In the rows, zero is written as 128.
Each row is followed by its class.
[129 146 161 134 162 101 148 147 181 136 128 162 122 121 145 157 107 120
 147 143 144 149  98 119 130 117 128 126 133 170 103 121 160 119 116 146
 149 155 128 164 138 119 150 114 100 165 148 106 139 122  84 140 146 133
  83 101 134 145 137 178 132 169  96 110 111 149 128]
fam
[127 131 155 116 145  98 138 132 165 108 148 138 119 125 122 141 127 117
 154 132 150 145  92 105 120 119 130 128 125 146  89 107 127 119 129 147
 132 153 124 165 139 128 146 130  98 138 144 129 152 129  94 142 129 119
 109 110 142 156 136 152 133 126 106 113 122 114 116]
fam
[124 131 118 110 145 121 123 118 123  99 125 122 118 136 142 136 127 160
 135 132 103 137 136 135 131 128 141 136 115 134 132 116 132  90 138 123
 130 131 134 108 148 133 125 117 134 131 151 145 133 128 126 135 125 155
 159 148 133 130 117 130 147 103 140 151 141 138  97]
zevu
[128 125 107 114 140 124 124 126 121 110 127 115 130 140 141 136 130 130
 128 132 117 124 153 129 126 126 117 133  95 137 132 120 102 114 125 128
 116 148 135 128 105 134 117 114 128 133 139 123 119 116 116 105 121 144
 189 136 149 125  97 135 157  84 133 146 138 140 101]
zevu
[124 131 142 115 125 124 114 136 161 107 135 216 124 131 122 138 122 118
 152 143 135 144 111 126 134 127 128 122 111 135  95 127 120 116 133 147
 133 133 127 139 140 111 152 127 102 131 122 126 136 151 107 132 136 128
  61 127 134 145 140 146 126 111 108 123 122 129 120]
fam
[125 130 121 121 148 127 139 131 126 118 134 138 112 120 139 140 132 133
 125 120 121 134 146 137 131 123 139 131 113 109 123 120 136 112 129 126
 131 125 134 133 121 130 127 123 131 133 136 123 131 114 113 107 123 148
 159 133 140 122 118 129 144  96 133 128 140 139 104]
zevu
[114 123 131 120 160  93 126 130 158  77 129 133 113 136 119 135 134 133
 159 153 153 146  94 104 126 124 134 127 131 137  97 114 133 119 128 136
 153 134 130 141 134 133 119 133  93 162 108 124 148 139 100 149 144 131
 129 150 136 142 154 155 143 112  94 105 120 114 122]
fam
[122 124 130 136 146  97 111 136  98 152 128 145 116 116 125 115 122 138
 139 130 153 130 106 121 124 134 113 141 155 145  84 141 145 157 139 133
 118 129 140 147 138 133 131 141 117 140 100 118 150 141 103 149 134 114
 103 119 134 124 148 147 116 175 100 106 134 113 139]
kudam
[124 136 144 123 135 107 141 114 129 142 129 145 128 105 136 145 126 135
 139 129 131 159  88 115 121 135 108 135 146 151 123 121 150 136 121 123
 139 126 132 150 131 129 134 124 108 154 121 120 146 137 102 148 139 116
 105 116 134 137 143 141 120 159 112 113 127 125 138]
kudam
[122 127 153 140 160  90 144 141 139 120 132 144 118 116 120 124 120 132
 150 121 149 144  98 116 118 120 113 139 153 146 123 126 154 144 149 127
 130 137 128 165 137 131 132 138 112 157 119 127 129 145 104 157 139 111
 114 106 137 155 138 165 139 195  94 104 116 133 140]
kudam
[129 136 144 135 144 106 136 145 143 150  79 154 115 114 127 122 115 135
 148 144 148 140 114 122 129 126 109 123 148 148 124 137 150 137 137 126
 128 135 131 146 127 132 125 130 117 153 124 116 137 143 108 141 127 118
 101 116 140 149 137 156 125 178 101 106 121 138 129]
kudam
[127 124 129 129 155 115 135 129 125 121 116 140 120 116 120 121 114 142
 135 134 142 128 103 112 124 127 113 131 153 137 118 120 136 149 136 127
 116 122 136 152 139 136 140 139 110 150 114 120 153 146 119 148 118 113
 100 111 147 147 144 151 131 170  92  99 123 120 141]
kudam
[133 126 140 127 141 103 131 134 129 140 134 155 127 120 125 124 121 142
 124 121 155 130 101 117 121 135  94 143 154 141 133 129 131 167 126 107
 123 124 128 151 134 135 132 140 116 156 110 116 178 141 119 133 142 111
 100  85 133 152 143 154 114 182 103  92 132 118 126]
kudam
[118 150 108  98 135 113 117 139 150  95 115 124 117 138 138 137 140 127
 124 134 114 143 129 124 121 144 139 115  93 154 109 123 109 121 136 123
 108 153 140 124 127 125 127  93 110 143 132 121 134 128 135  97 110 147
 168 131 137 124 106 124 152  50 130 124 153 106 114]
zevu
[126 127 134 132 133 106 123 124 122 114 119 125 116 136 133  94 110 128
 139 136 150 144 103 120 116  91 118 133 141 137 184 128 128 156 135 124
 114 131 125 151 132 129 110 128 126 154 115 129 133 134 127 136 128 125
 118  90 148 128 148 163 143 175  97 112 119 131 142]
kudam
[145 136 153 123 142 114 129 147 152 128 130 113 133 125 127 121 123 118
 134 100 146 119 111 114 122 126 114 126 148 127 125 129 131 154 125 132
 137 135 149 152 141 127 130 148 131 140 128 119 135 123 117 135 140 114
  92  78 128 149 131 164 117 157 115 106 123 130 141]
fam
[135 133 139 130 131 109 133 135 133 142 136 155 133 104 135 115 107 159
 132 125 150 128 106 122 110 134  99 130 154 173 130 137 154 158 131 107
 109 129 138 168 138 134 148 137 118 154 122 106 135 135 113 133 142 118
 105 108 134 157 130 158 129 179  92 103 123 131 136]
kudam
[127 123 116 113 156 129 135 120 115 117 125 122 114 134 152 137 134 134
 132 115  98 136 120 139 120 127 135 131 107 140 139 132 130 112 128 122
 139 117 133 135 123 128 114  90 130 143 149 121 114 109 128 116 118 137
 145 137 133 121 114 128 165 106 139 143 130 147 115]
zevu
[137 132 129 113 141 131 133 135 146 130 126 147 127 132 134 160 142 120
 128 116 122 134 138 132 143 124 123 128 128 134 124 113 128 104 112 127
 120 116 131 115 141 132 117 131 129 124 145 114 132 113 115 109 116 142
 137 106 130 148 122 126 130  97 130 126 128 146 102]
zevu
[125 117 115 120 145 128 132 115 128 109 147 112 111 132 140 136 119 138
 138 130 123 130 154 134 141 122 140 134  99 122 155 108 120 100 150 133
 124 135 129 117 145 130 125 107 127 139 154 130 127 120 132 109 120 159
 175 145 148 127 100 126 150  89 136 162 127 160  95]
zevu
[130 143 157 134 154  94 149 129 151 125 137 127 115 116 124 140 117 131
 172 133 114 139 104  99 119 112 130 132 137 139 103 136 136 110 123 142
 155 141 118 142 111 108 140 117 105 145 134 139 133 125 108 135 144 120
 121 117 136 146 143 156 137 158 114 135 108 142 119]
fam
